Below is a small trained network, with its code and all its weights. Each question gives an input and a class and asks what happens when units are switched off, that is, made to give their printed mean instead of their output.

import numpy as np


def w(rows, s, z=0):
    codes = np.array(rows[::2]) - 128.0
    scale = np.full(codes.shape[1], s)
    scale[-1] = z or s
    return codes * scale


def f(y):
    return y / 2 * (1 + np.tanh(0.7978845608 * (y + 0.044715 * y**3)))


def log_softmax(a):
    a = a - a.max(-1, keepdims=True)
    return a - np.log(np.exp(a).sum(-1, keepdims=True))


def net(x, mask):
    res = np.array(x, float).reshape(1, 6) / 4 @ E
    y = f(res @ A[0][:, :-1].T + A[0][:, -1])
    res = res + np.where(mask, y, B[0][:, -1]) @ B[0][:, :-1]
    return log_softmax(res[-1] @ U[:, :-1].T + U[:, -1])


A, B = {}, {}
E = w([
[3,209,132,162,79,99,133,68,105,152],'x0',
[174,107,143,125,108,166,50,100,225,108],'x1',
[104,199,140,146,196,206,101,130,141,136],'x2',
[154,63,52,105,116,157,86,20,105,126],'x3',
[124,75,186,155,81,167,169,163,193,94],'x4',
[153,104,202,90,70,70,48,86,135,133],'x5',
],0.0071)
A[0] = w([
[77,142,111,137,124,152,134,96,121,108,81],'neuron 0',
[64,181,53,137,137,158,143,49,87,129,166],'neuron 1',
[117,169,142,130,138,108,119,144,138,112,186],'neuron 2',
[154,161,142,111,134,133,36,4,149,124,202],'neuron 3',
[175,127,57,131,169,160,130,142,187,122,113],'neuron 4',
[119,156,135,138,148,140,124,162,140,135,130],'neuron 5',
[146,123,141,121,101,124,82,62,155,139,84],'neuron 6',
[205,171,79,98,202,76,71,122,82,137,159],'neuron 7',
[162,110,137,129,133,143,148,196,155,133,203],'neuron 8',
[145,64,120,124,49,34,133,115,149,113,152],'neuron 9',
[122,160,146,138,152,155,132,159,135,120,173],'neuron 10',
[59,246,163,151,117,107,118,137,167,130,202],'neuron 11',
[178,77,82,129,123,63,123,98,73,116,149],'neuron 12',
[170,125,40,130,147,151,123,150,181,130,145],'neuron 13',
[131,130,137,119,125,127,125,113,135,144,5],'neuron 14',
[176,96,186,129,126,178,102,146,203,120,229],'neuron 15',
[142,131,175,131,111,96,127,125,124,126,124],'neuron 16',
],0.014,0.0018)
B[0] = w([
[126,156,96,123,131,104,122,90,89,180,163],'neuron 0',
[39,143,51,158,179,146,141,5,92,197,244],'neuron 1',
[105,143,142,125,88,135,132,159,146,155,159],'neuron 2',
[213,65,85,163,86,134,55,4,124,159,235],'neuron 3',
[155,122,126,139,173,170,80,111,172,80,191],'neuron 4',
[138,108,151,90,108,130,132,159,129,112,159],'neuron 5',
[145,53,168,134,114,116,113,90,189,88,180],'neuron 6',
[105,196,137,147,106,104,203,223,43,156,219],'neuron 7',
[101,123,134,115,171,154,113,90,210,89,187],'neuron 8',
[188,27,163,102,15,88,94,90,145,147,206],'neuron 9',
[130,113,145,84,87,142,162,153,157,93,170],'neuron 10',
[68,137,150,24,89,161,157,207,130,229,245],'neuron 11',
[48,167,153,69,105,143,151,175,153,183,196],'neuron 12',
[102,143,124,119,178,172,67,114,167,98,184],'neuron 13',
[160,121,116,147,132,139,157,124,154,130,124],'neuron 14',
[97,151,98,98,204,232,92,136,194,126,227],'neuron 15',
[127,92,97,109,121,141,115,125,162,94,152],'neuron 16',
],0.015,0.012)
U = w([
[140,139,172,204,163,79,200,172,100,48,59],'0',
[110,160,159,133,219,167,125,191,170,22,103],'1',
[224,153,129,215,149,135,85,135,67,134,18],'2',
[70,169,80,189,161,102,159,88,44,180,77],'3',
[149,66,121,113,136,154,47,52,186,135,236],'4',
[80,156,209,55,83,106,206,236,100,199,254],'5',
[216,45,198,164,59,2,113,96,133,109,29],'6',
],0.0057,0.002)

Each question gives the input, the list of numbers given to net, and the class t.
The units are the neurons (one row each of A and B). Each row of codes is followed by its name. A weight is (code - 128) times the scale printed after its matrix; where a second scale follows, it is the last column's (A, B and U).
mask holds one flag per neuron, in row order. A switched-off neuron (its flag False) gives its mean, the last column of its row in B, instead of its output. The means were averaged over made-up inputs and are rounded, as every weight is.
A unit's drop is (log p(t) with every unit on - log p(t) with that unit switched off) / (log p(t) with every unit on - log p(t) with every unit switched off).
The circuit of an input: a set's keep is (log p(t) with only the set's units on - log p(t) with every unit switched off) / (log p(t) with every unit on - log p(t) with every unit switched off). Starting from the 12 units with the biggest drops (on a tie, the unit counted first), units are removed one at a time, each time the one whose removal leaves the highest keep (on an exact tie, the one counted first), for as long as the keep stays at least 0.8.
circuit, biggest first: the units of the circuit, biggest drop first
top k neurons: the k neurons with the biggest drops, biggest first
drop of u: that unit's drop, to one decimal
input [7,4,7,-7,-3,-7], class 5: circuit, biggest first -> (neuron 11)
input [-3,0,-7,2,-3,2], class 6: circuit, biggest first -> (neuron 9; neuron 15)
input [3,0,-8,2,-6,2], class 6: circuit, biggest first -> (neuron 9; neuron 15)
input [1,-4,-2,7,4,4], class 6: circuit, biggest first -> (neuron 15; neuron 9)
input [5,-2,3,8,2,0], class 3: top 2 neurons -> (neuron 1; neuron 9)
input [1,-6,-8,3,3,-2], class 5: top 2 neurons -> (neuron 12; neuron 3)
input [0,7,-3,-8,2,-3], class 1: circuit, biggest first -> (neuron 3; neuron 15)
input [0,3,-6,7,-6,1], class 6: top 4 neurons -> (neuron 15; neuron 9; neuron 7; neuron 3)
input [-2,-1,-8,4,3,-2], class 6: top 2 neurons -> (neuron 9; neuron 11)
input [3,-5,-4,2,-3,6], class 6: top 3 neurons -> (neuron 9; neuron 15; neuron 11)
input [-4,-8,5,7,-2,7], class 3: circuit, biggest first -> (neuron 11; neuron 7)
input [-3,-5,5,3,1,1], class 5: top 3 neurons -> (neuron 3; neuron 1; neuron 15)
input [6,2,1,7,2,-4], class 3: top 2 neurons -> (neuron 1; neuron 9)
input [-4,-1,-5,7,-4,0], class 5: circuit, biggest first -> (neuron 12)
input [1,-1,-8,6,-7,1], class 6: top 2 neurons -> (neuron 9; neuron 3)
input [3,0,2,-2,-8,-5], class 3: top 2 neurons -> (neuron 1; neuron 12)
input [-6,-3,-2,5,-6,-1], class 5: top 2 neurons -> (neuron 12; neuron 7)
input [4,7,-8,0,3,6], class 6: top 2 neurons -> (neuron 9; neuron 1)
input [2,-2,1,4,2,7], class 6: top 2 neurons -> (neuron 15; neuron 1)
input [-4,-2,1,1,-5,-3], class 5: circuit, biggest first -> (neuron 7)
input [-3,-8,8,0,3,-1], class 5: drop of neuron 1 -> 0.2
input [4,3,-6,-8,1,7], class 6: drop of neuron 9 -> 1.9
input [7,-1,3,3,2,1], class 3: drop of neuron 1 -> 0.1
